Below is a small trained network, with its code and all its weights. Each question gives an input and a class and asks what happens when units are switched off, that is, made to give their printed mean instead of their output.

import numpy as np


def w(rows, s, z=0):
    codes = np.array(rows[::2]) - 128.0
    scale = np.full(codes.shape[1], s)
    scale[-1] = z or s
    return codes * scale


def norm(h):
    return h / np.sqrt((h * h).mean(-1, keepdims=True) + 1e-5)


def f(y):
    return np.maximum(y, 0)


def log_softmax(a):
    a = a - a.max(-1, keepdims=True)
    return a - np.log(np.exp(a).sum(-1, keepdims=True))


def net(x, mask):
    res = np.array(x, float).reshape(1, 7) / 4 @ E
    u = 0
    for l in range(2):
        y = f(norm(res) @ A[l][:, :-1].T + A[l][:, -1])
        res = res + np.where(mask[u : u + 15], y, B[l][:, -1]) @ B[l][:, :-1]
        u += 15
    return log_softmax(norm(res)[-1] @ U[:, :-1].T + U[:, -1])


A, B = {}, {}
E = w([
[6,252,130,93,55,106,109,148,94,150],'x0',
[160,179,167,110,156,40,153,102,181,72],'x1',
[153,57,13,69,78,11,105,183,86,110],'x2',
[90,169,39,221,237,94,99,102,124,134],'x3',
[130,129,129,129,128,127,130,132,129,126],'x4',
[202,188,105,92,132,154,173,100,43,132],'x5',
[138,123,168,238,44,134,33,60,41,1],'x6',
],0.0017)
A[0] = w([
[73,137,72,181,183,179,131,103,154,103,159],'0.n1',
[158,169,172,134,140,67,108,100,138,38,72],'0.n2',
[109,139,111,139,182,121,195,119,162,201,51],'0.n3',
[161,163,160,185,122,101,92,138,78,40,39],'0.n4',
[130,177,71,175,163,127,149,123,133,113,31],'0.n5',
[152,206,132,96,144,24,133,108,229,48,91],'0.n6',
[179,153,210,122,52,188,132,111,192,162,91],'0.n7',
[216,228,90,73,149,191,232,37,10,100,124],'0.n8',
[24,252,130,96,66,96,117,82,93,154,52],'0.n9',
[51,76,202,172,127,114,74,149,244,113,32],'0.n10',
[156,162,189,79,141,80,160,45,182,59,45],'0.n11',
[108,85,122,188,92,208,50,139,55,105,166],'0.n12',
[83,175,117,101,81,122,128,97,151,131,5],'0.n13',
[147,99,127,73,157,52,198,163,132,199,107],'0.n14',
[162,88,142,96,84,92,138,159,105,119,117],'0.n15',
],0.0035,0.0025)
B[0] = w([
[106,107,157,58,107,92,154,102,62,142,204],'0.n1',
[139,140,69,113,75,183,182,145,145,175,173],'0.n2',
[142,187,107,118,66,160,116,98,180,85,176],'0.n3',
[125,192,89,81,101,137,153,93,241,139,176],'0.n4',
[87,102,156,119,153,65,100,73,91,137,145],'0.n5',
[104,98,100,170,66,175,168,160,48,220,196],'0.n6',
[61,101,132,63,164,49,171,80,67,118,199],'0.n7',
[84,48,192,172,94,47,12,213,252,175,254],'0.n8',
[119,88,136,162,196,162,146,232,124,35,218],'0.n9',
[191,133,168,112,91,59,11,207,141,182,191],'0.n10',
[110,75,112,192,102,200,175,145,74,203,169],'0.n11',
[126,160,81,83,102,150,198,146,216,174,236],'0.n12',
[89,174,117,133,165,156,113,212,106,77,141],'0.n13',
[123,175,109,124,61,143,111,114,165,69,211],'0.n14',
[74,125,145,104,167,78,175,98,97,108,179],'0.n15',
],0.0035,0.0032)
A[1] = w([
[90,74,180,88,50,97,192,165,146,92,251],'1.n1',
[173,163,142,168,138,46,184,136,148,128,130],'1.n2',
[87,184,216,148,136,222,133,135,170,170,138],'1.n3',
[157,197,84,114,84,152,142,77,183,109,121],'1.n4',
[83,118,127,109,161,97,183,176,172,167,132],'1.n5',
[227,61,163,158,196,157,170,110,134,107,57],'1.n6',
[128,111,149,219,34,133,54,61,69,31,156],'1.n7',
[192,119,46,80,132,45,156,151,78,41,44],'1.n8',
[153,176,252,154,201,172,136,96,132,129,50],'1.n9',
[103,150,49,213,227,91,106,86,109,182,176],'1.n10',
[84,130,89,156,86,143,81,206,128,191,161],'1.n11',
[223,45,119,175,170,130,116,104,148,103,88],'1.n12',
[95,177,90,174,154,95,89,117,167,121,176],'1.n13',
[196,87,139,120,141,118,174,123,214,118,92],'1.n14',
[104,34,72,152,128,204,184,136,154,159,101],'1.n15',
],0.004,0.0018)
B[1] = w([
[150,131,145,154,242,131,113,58,98,117,253],'1.n1',
[95,118,168,149,55,194,150,171,81,194,147],'1.n2',
[151,89,3,123,85,49,125,131,93,103,201],'1.n3',
[135,154,152,147,207,219,90,54,170,110,152],'1.n4',
[200,155,92,170,114,199,105,81,152,63,198],'1.n5',
[63,197,88,121,158,116,128,234,89,61,146],'1.n6',
[188,178,61,11,195,162,196,181,225,212,155],'1.n7',
[12,111,109,198,98,132,66,61,152,154,165],'1.n8',
[52,45,7,150,55,29,44,80,104,138,147],'1.n9',
[155,76,249,34,116,130,191,88,104,100,165],'1.n10',
[202,116,182,191,136,128,141,117,116,147,219],'1.n11',
[58,199,182,102,142,140,92,217,114,63,156],'1.n12',
[185,82,191,48,156,152,115,116,87,96,171],'1.n13',
[111,195,129,113,110,160,93,180,84,101,170],'1.n14',
[98,239,164,189,83,103,188,114,84,167,170],'1.n15',
],0.0035,0.006)
U = w([
[166,183,62,61,127,192,164,119,236,135,133],'0',
[61,167,135,129,152,135,117,244,84,44,125],'1',
[60,60,47,147,83,57,82,69,115,137,118],'2',
[188,82,186,129,115,86,64,191,174,178,119],'3',
[127,73,207,37,167,120,189,55,70,103,115],'4',
[153,145,123,187,79,164,208,136,81,200,113],'5',
[149,134,141,167,154,136,103,86,117,109,191],'6',
[98,76,125,168,176,140,175,122,181,114,1],'7',
],0.011,0.013)

Each question gives the input, the list of numbers given to net, and the class t.
The units are the neurons (one row each of A and B). Each row of codes is followed by its name. A weight is (code - 128) times the scale printed after its matrix; where a second scale follows, it is the last column's (A, B and U).
mask holds one flag per neuron, layer by layer. A switched-off neuron (its flag False) gives its mean, the last column of its row in B, instead of its output. The means were averaged over made-up inputs and are rounded, as every weight is.
A unit's drop is (log p(t) with every unit on - log p(t) with that unit switched off) / (log p(t) with every unit on - log p(t) with every unit switched off).
The circuit of an input: a set's keep is (log p(t) with only the set's units on - log p(t) with every unit switched off) / (log p(t) with every unit on - log p(t) with every unit switched off). Starting from the 12 units with the biggest drops (on a tie, the unit counted first), units are removed one at a time, each time the one whose removal leaves the highest keep (on an exact tie, the one counted first), for as long as the keep stays at least 0.8.
circuit, biggest first: the units of the circuit, biggest drop first
top k neurons: the k neurons with the biggest drops, biggest first
k most important neurons of layer l: the k neurons of layer l with the biggest drops, biggest first
input [-2,3,-5,5,-6,-6,-1], class 3: circuit, biggest first -> (0.n10)
input [-7,-3,-8,8,-4,-3,-5], class 2: top 3 neurons -> (1.n9; 1.n3; 0.n1)
input [3,-4,-2,-1,1,-8,7], class 3: 2 most important neurons of layer 0 -> (0.n10; 0.n14)
input [-6,8,-3,-3,-5,-1,-5], class 5: top 4 neurons -> (0.n6; 0.n11; 1.n15; 0.n9)
input [0,-6,-8,4,-2,7,3], class 2: circuit, biggest first -> (1.n3; 1.n9)
input [4,1,4,-5,-4,-7,6], class 3: circuit, biggest first -> (0.n10; 1.n3)
input [-8,-2,-8,-1,-5,7,-3], class 1: circuit, biggest first -> (1.n6; 1.n12)
input [-8,6,-2,6,4,6,4], class 1: circuit, biggest first -> (1.n12; 1.n6)
input [-1,-5,8,-3,4,4,-6], class 2: circuit, biggest first -> (1.n8; 0.n12; 0.n14)
input [1,5,-6,-1,0,-3,-5], class 2: circuit, biggest first -> (1.n3; 0.n12; 1.n9)
input [6,-6,-8,3,-1,6,-6], class 2: 2 most important neurons of layer 0 -> (0.n12; 0.n6)
input [-3,-4,7,-5,4,7,7], class 0: 2 most important neurons of layer 1 -> (1.n7; 1.n3)
input [-1,-2,5,-8,-4,-1,1], class 4: 3 most important neurons of layer 1 -> (1.n1; 1.n3; 1.n9)
input [-7,4,-7,1,6,-5,7], class 0: circuit, biggest first -> (1.n7)
input [-4,1,7,8,0,2,7], class 4: top 4 neurons -> (1.n10; 1.n13; 0.n14; 1.n3)
input [5,4,-6,8,-5,-2,-5], class 4: circuit, biggest first -> (1.n10; 1.n13)
input [6,7,4,5,-1,8,-4], class 3: top 2 neurons -> (0.n8; 1.n11)
input [-5,7,-7,4,3,-6,-1], class 2: circuit, biggest first -> (1.n9; 1.n3)
input [5,3,-2,3,4,-6,4], class 3: 3 most important neurons of layer 0 -> (0.n10; 0.n7; 0.n15)
input [8,8,7,7,-4,-6,-7], class 1: top 3 neurons -> (0.n9; 0.n12; 1.n3)
input [3,8,-4,-7,-4,3,0], class 5: circuit, biggest first -> (0.n11)
input [-4,7,0,8,-6,3,-6], class 4: top 3 neurons -> (1.n10; 0.n12; 0.n5)
input [1,3,-7,8,-2,7,0], class 4: top 2 neurons -> (1.n10; 1.n13)
input [-3,1,3,3,0,-6,5], class 3: top 2 neurons -> (0.n10; 0.n14)
input [-7,-7,-8,1,-8,2,1], class 2: top 3 neurons -> (1.n9; 1.n3; 0.n9)
input [6,5,-5,8,0,-6,0], class 4: 3 most important neurons of layer 0 -> (0.n8; 0.n1; 0.n5)
input [-5,-7,3,-1,2,-1,-1], class 5: circuit, biggest first -> (1.n15)
